Here is a tiny trained network, its code and every weight. The questions are about switching its units off for an input and a class, where a switched-off unit gives its printed mean instead of its output.

import numpy as np


def w(rows, s, z=0):
    codes = np.array(rows[::2]) - 128.0
    scale = np.full(codes.shape[1], s)
    scale[-1] = z or s
    return codes * scale


def norm(h):
    return h / np.sqrt((h * h).mean(-1, keepdims=True) + 1e-5)


def f(y):
    return y / 2 * (1 + np.tanh(0.7978845608 * (y + 0.044715 * y**3)))


def log_softmax(a):
    a = a - a.max(-1, keepdims=True)
    return a - np.log(np.exp(a).sum(-1, keepdims=True))


def net(x, mask):
    res = np.array(x, float).reshape(1, 6) / 4 @ E
    u = 0
    for l in range(4):
        y = f(norm(res) @ A[l][:, :-1].T + A[l][:, -1])
        res = res + np.where(mask[u : u + 3], y, B[l][:, -1]) @ B[l][:, :-1]
        u += 3
    return log_softmax(norm(res)[-1] @ U[:, :-1].T + U[:, -1])


A, B = {}, {}
E = w([
[145,152,126,136,129,153,147,116,105],'x0',
[122,102,231,210,2,214,30,200,70],'x1',
[242,112,69,163,114,147,178,136,93],'x2',
[146,194,100,103,240,127,4,143,6],'x3',
[107,109,142,136,134,104,126,137,140],'x4',
[93,250,15,252,106,170,38,116,236],'x5',
],0.0058)
A[0] = w([
[156,122,91,137,201,66,20,116,37,5],'L0N1',
[97,206,73,38,162,50,245,165,136,11],'L0N2',
[141,72,180,1,195,166,161,117,74,27],'L0N3',
],0.0072,0.0029)
B[0] = w([
[42,223,197,72,102,203,226,78,121,230],'L0N1',
[123,85,130,141,84,96,11,71,111,239],'L0N2',
[116,150,161,184,182,81,149,185,186,255],'L0N3',
],0.012,0.005)
A[1] = w([
[64,54,143,179,94,204,78,238,2,118],'L1N1',
[99,118,38,108,202,56,161,79,94,11],'L1N2',
[84,184,185,130,116,71,159,72,133,252],'L1N3',
],0.0067,0.0021)
B[1] = w([
[213,100,108,110,105,87,13,106,79,209],'L1N1',
[171,102,86,20,135,92,65,121,119,162],'L1N2',
[173,113,91,153,126,205,143,135,79,253],'L1N3',
],0.011,0.0055)
A[2] = w([
[204,146,222,48,128,33,191,166,96,3],'L2N1',
[87,203,3,153,114,128,98,165,114,71],'L2N2',
[94,20,108,142,2,126,218,56,175,24],'L2N3',
],0.0065,0.0024)
B[2] = w([
[85,134,118,202,186,182,127,135,187,227],'L2N1',
[83,89,149,195,167,81,184,179,252,208],'L2N2',
[86,177,147,80,112,166,193,140,70,252],'L2N3',
],0.015,0.0032)
A[3] = w([
[124,85,153,204,174,101,142,192,132,146],'L3N1',
[117,126,81,169,158,147,96,222,207,4],'L3N2',
[136,120,67,69,167,105,102,2,163,49],'L3N3',
],0.0095,0.0018)
B[3] = w([
[153,111,4,149,180,121,150,157,221,252],'L3N1',
[127,118,99,101,185,127,122,128,153,235],'L3N2',
[174,119,153,156,105,121,84,110,71,253],'L3N3',
],0.018,0.0044)
U = w([
[118,115,114,159,182,91,181,159,233,25],'0',
[180,103,196,129,52,54,51,100,98,255],'1',
[81,177,205,84,73,157,254,76,100,99],'2',
],0.0098,0.00081)

Each question gives the input, the list of numbers given to net, and the class t.
The units are the neurons (one row each of A and B). Each row of codes is followed by its name. A weight is (code - 128) times the scale printed after its matrix; where a second scale follows, it is the last column's (A, B and U).
mask holds one flag per neuron, layer by layer. A switched-off neuron (its flag False) gives its mean, the last column of its row in B, instead of its output. The means were averaged over made-up inputs and are rounded, as every weight is.
A unit's drop is (log p(t) with every unit on - log p(t) with that unit switched off) / (log p(t) with every unit on - log p(t) with every unit switched off).
The circuit of an input: a set's keep is (log p(t) with only the set's units on - log p(t) with every unit switched off) / (log p(t) with every unit on - log p(t) with every unit switched off). Starting from all 12 units, units are removed one at a time, each time the one whose removal leaves the highest keep (on an exact tie, the one counted first), for as long as the keep stays at least 0.8.
circuit, biggest first: the units of the circuit, biggest drop first
unit that matters most: the unit with the biggest drop
top k neurons: the k neurons with the biggest drops, biggest first
k most important neurons of layer l: the k neurons of layer l with the biggest drops, biggest first
drop when u is switched off: that unit's drop, to one decimal
input [6,-8,-3,0,2,7], class 1: circuit, biggest first	L3N3, L0N2
input [-4,-4,-1,7,2,5], class 2: unit that matters most	L0N1
input [-8,8,2,-6,4,-8], class 0: top 4 neurons	L0N2, L2N1, L3N1, L0N1
input [-6,7,4,-8,-1,-8], class 0: circuit, biggest first	L2N1, L3N1
input [8,0,-7,-4,5,-3], class 2: top 4 neurons	L2N3, L2N2, L1N1, L1N3
input [-8,5,-1,7,2,-6], class 2: top 2 neurons	L0N1, L2N2
input [4,-4,-8,5,-8,-2], class 2: top 2 neurons	L0N1, L1N1
input [-3,-1,-7,5,-3,4], class 2: circuit, biggest first	L0N1, L3N1
input [0,-8,1,-6,-5,-4], class 1: top 2 neurons	L0N2, L0N1
input [5,4,-7,-3,7,-1], class 1: top 2 neurons	L0N1, L1N1
input [-7,7,-3,-6,-2,-8], class 0: top 4 neurons	L0N2, L2N1, L0N1, L3N1
input [-3,4,-2,-3,1,0], class 1: top 2 neurons	L1N1, L0N1
input [1,-7,0,3,-5,6], class 1: 2 most important neurons of layer 0	L0N3, L0N2
input [-4,3,3,-7,0,5], class 2: circuit, biggest first	L2N3
input [-5,-2,-6,8,-5,-6], class 2: top 2 neurons	L0N1, L2N2
input [-3,8,8,0,8,-8], class 0: 2 most important neurons of layer 0	L0N2, L0N3
input [5,-6,0,-3,1,-4], class 1: drop when L0N2 is switched off	1.1
input [-4,-1,-4,-5,-4,-3], class 2: drop when L2N3 is switched off	1.2
input [-3,-3,-4,-6,-3,1], class 2: drop when L2N3 is switched off	0.9
input [6,-8,0,-1,-1,-4], class 1: circuit, biggest first	L0N2
